Below is a small trained network, with its code and all its weights. Each question gives an input and a class and asks what happens when units are switched off, that is, made to give their printed mean instead of their output.

import numpy as np


def w(rows, s, z=0):
    codes = np.array(rows[::2]) - 128.0
    scale = np.full(codes.shape[1], s)
    scale[-1] = z or s
    return codes * scale


def norm(h):
    return h / np.sqrt((h * h).mean(-1, keepdims=True) + 1e-5)


def f(y):
    return np.maximum(y, 0)


def log_softmax(a):
    a = a - a.max(-1, keepdims=True)
    return a - np.log(np.exp(a).sum(-1, keepdims=True))


def net(x, mask):
    res = np.array(x, float).reshape(1, 8) / 4 @ E
    u = 0
    for l in range(4):
        y = f(norm(res) @ A[l][:, :-1].T + A[l][:, -1])
        res = res + np.where(mask[u : u + 3], y, B[l][:, -1]) @ B[l][:, :-1]
        u += 3
    return log_softmax(norm(res)[-1] @ U[:, :-1].T + U[:, -1])


A, B = {}, {}
E = w([
[36,73,31,203,157,20,78,216,103],'x0',
[93,148,47,116,26,135,131,67,142],'x1',
[213,205,133,108,115,63,125,113,188],'x2',
[47,174,129,144,24,146,62,115,147],'x3',
[131,152,89,4,176,145,101,87,127],'x4',
[190,130,130,115,136,38,204,60,194],'x5',
[74,147,139,113,210,116,104,49,198],'x6',
[141,80,125,171,129,53,92,93,254],'x7',
],0.0055)
A[0] = w([
[125,107,66,229,2,128,92,134,139,133],'L0N1',
[69,90,95,201,170,40,112,78,206,5],'L0N2',
[116,220,128,70,114,212,124,108,136,65],'L0N3',
],0.0069,0.0028)
B[0] = w([
[105,175,150,2,162,120,221,196,102,254],'L0N1',
[154,39,63,144,243,180,129,79,198,227],'L0N2',
[144,184,166,151,61,82,32,20,108,220],'L0N3',
],0.0089,0.0047)
A[1] = w([
[147,147,138,203,138,188,13,160,104,5],'L1N1',
[47,121,176,151,107,55,79,113,190,165],'L1N2',
[253,134,172,110,116,152,199,64,146,159],'L1N3',
],0.0062,0.0017)
B[1] = w([
[161,81,118,195,84,159,78,185,54,151],'L1N1',
[190,134,80,2,181,92,130,243,167,159],'L1N2',
[146,94,164,162,243,62,148,126,215,254],'L1N3',
],0.0092,0.006)
A[2] = w([
[24,144,102,100,62,165,226,179,162,4],'L2N1',
[58,3,223,241,153,207,202,115,92,58],'L2N2',
[133,77,40,205,169,75,97,208,148,228],'L2N3',
],0.0054,0.002)
B[2] = w([
[17,199,211,104,100,74,204,184,70,184],'L2N1',
[88,142,148,59,43,165,2,114,112,202],'L2N2',
[160,128,117,182,116,25,191,152,149,253],'L2N3',
],0.0079,0.0044)
A[3] = w([
[136,138,63,85,89,89,105,80,181,3],'L3N1',
[191,108,62,165,188,15,66,214,2,240],'L3N2',
[189,122,195,192,126,192,148,75,79,198],'L3N3',
],0.0061,0.0013)
B[3] = w([
[71,148,75,109,81,197,87,142,40,181],'L3N1',
[83,181,208,72,142,165,216,146,121,255],'L3N2',
[194,62,52,118,188,130,115,255,159,179],'L3N3',
],0.009,0.005)
U = w([
[99,112,138,149,90,141,133,72,91,86],'0',
[131,73,32,160,115,129,123,98,162,87],'1',
[128,100,102,250,32,128,134,104,124,15],'2',
[142,187,132,99,82,120,62,48,130,116],'3',
[124,109,115,245,47,142,149,94,120,9],'4',
[156,115,145,120,93,212,57,153,56,136],'5',
[81,156,157,91,109,126,211,212,70,147],'6',
[180,105,125,115,191,63,168,147,199,175],'7',
],0.016,0.013)

Each question gives the input, the list of numbers given to net, and the class t.
The units are the neurons (one row each of A and B). Each row of codes is followed by its name. A weight is (code - 128) times the scale printed after its matrix; where a second scale follows, it is the last column's (A, B and U).
mask holds one flag per neuron, layer by layer. A switched-off neuron (its flag False) gives its mean, the last column of its row in B, instead of its output. The means were averaged over made-up inputs and are rounded, as every weight is.
A unit's drop is (log p(t) with every unit on - log p(t) with that unit switched off) / (log p(t) with every unit on - log p(t) with every unit switched off).
The circuit of an input: a set's keep is (log p(t) with only the set's units on - log p(t) with every unit switched off) / (log p(t) with every unit on - log p(t) with every unit switched off). Starting from all 12 units, units are removed one at a time, each time the one whose removal leaves the highest keep (on an exact tie, the one counted first), for as long as the keep stays at least 0.8.
units of the circuit, in order: the units of the circuit, biggest drop first
most important unit: the unit with the biggest drop
k most important neurons: the k neurons with the biggest drops, biggest first
top k neurons in layer l: the k neurons of layer l with the biggest drops, biggest first
drop when u is switched off: that unit's drop, to one decimal
input [1,-1,5,7,2,-3,-2,-8], class 5: most important unit => L0N3
input [-2,-8,-6,0,3,-5,0,8], class 6: 2 most important neurons => [L3N2 L1N2]
input [-5,-6,-5,-4,3,-1,-8,-2], class 5: units of the circuit, in order => [L2N2 L0N1]
input [1,0,-8,6,7,-8,8,-6], class 5: units of the circuit, in order => [L1N1 L0N1]
input [7,7,3,6,2,3,8,0], class 1: units of the circuit, in order => [L0N2 L3N1]
input [-8,3,-3,-4,-5,-3,-4,-2], class 5: units of the circuit, in order => [L2N2 L0N1]
input [6,6,-1,2,5,5,7,0], class 1: 2 most important neurons => [L0N2 L1N3]
input [8,6,7,-8,8,2,5,-6], class 6: 3 most important neurons => [L1N3 L3N2 L3N1]
input [-3,-8,-7,6,-3,-4,-8,0], class 5: top 2 neurons in layer 1 => [L1N2 L1N1]
input [-7,-6,2,4,-4,3,-4,-8], class 7: 2 most important neurons => [L1N3 L3N3]
input [0,1,-4,1,-6,1,8,8], class 1: units of the circuit, in order => [L1N3 L3N2]
input [5,-2,8,4,2,-1,0,1], class 6: top 2 neurons in layer 3 => [L3N2 L3N1]
input [-8,5,1,-5,-8,-3,4,-6], class 7: 3 most important neurons => [L3N3 L1N3 L3N1]
input [-7,-6,2,5,4,-4,-2,-6], class 5: most important unit => L3N3
input [1,8,2,-7,4,0,-2,0], class 6: 3 most important neurons => [L0N2 L3N2 L3N1]
input [0,-5,-7,-5,5,-5,2,-6], class 5: units of the circuit, in order => [L0N1 L2N2]
input [1,7,1,-4,8,-1,5,6], class 1: 2 most important neurons => [L3N1 L1N3]
input [-2,4,-7,0,-8,4,-1,3], class 6: 2 most important neurons => [L0N1 L2N1]
input [8,1,3,8,-7,5,-2,3], class 6: 4 most important neurons => [L0N1 L1N3 L2N1 L3N2]
input [-1,-3,-5,-4,7,6,-8,-7], class 7: most important unit => L1N3
input [0,-1,-1,-7,-8,2,-5,0], class 6: 3 most important neurons => [L3N2 L0N2 L2N2]
input [-6,-2,-8,-3,7,-2,-8,4], class 5: top 2 neurons in layer 1 => [L1N2 L1N1]
input [-6,4,-8,-3,-1,7,-4,-3], class 7: drop when L1N3 is switched off => 0.5
input [-6,3,-7,2,8,8,6,-4], class 3: drop when L0N3 is switched off => 0.5
input [-4,-6,-6,-1,-2,-4,6,-6], class 5: drop when L1N1 is switched off => 0.0
input [2,7,-7,6,7,6,3,6], class 1: drop when L1N3 is switched off => 0.5
input [-7,-5,-8,-7,-5,6,1,-8], class 7: units of the circuit, in order => [L1N3]
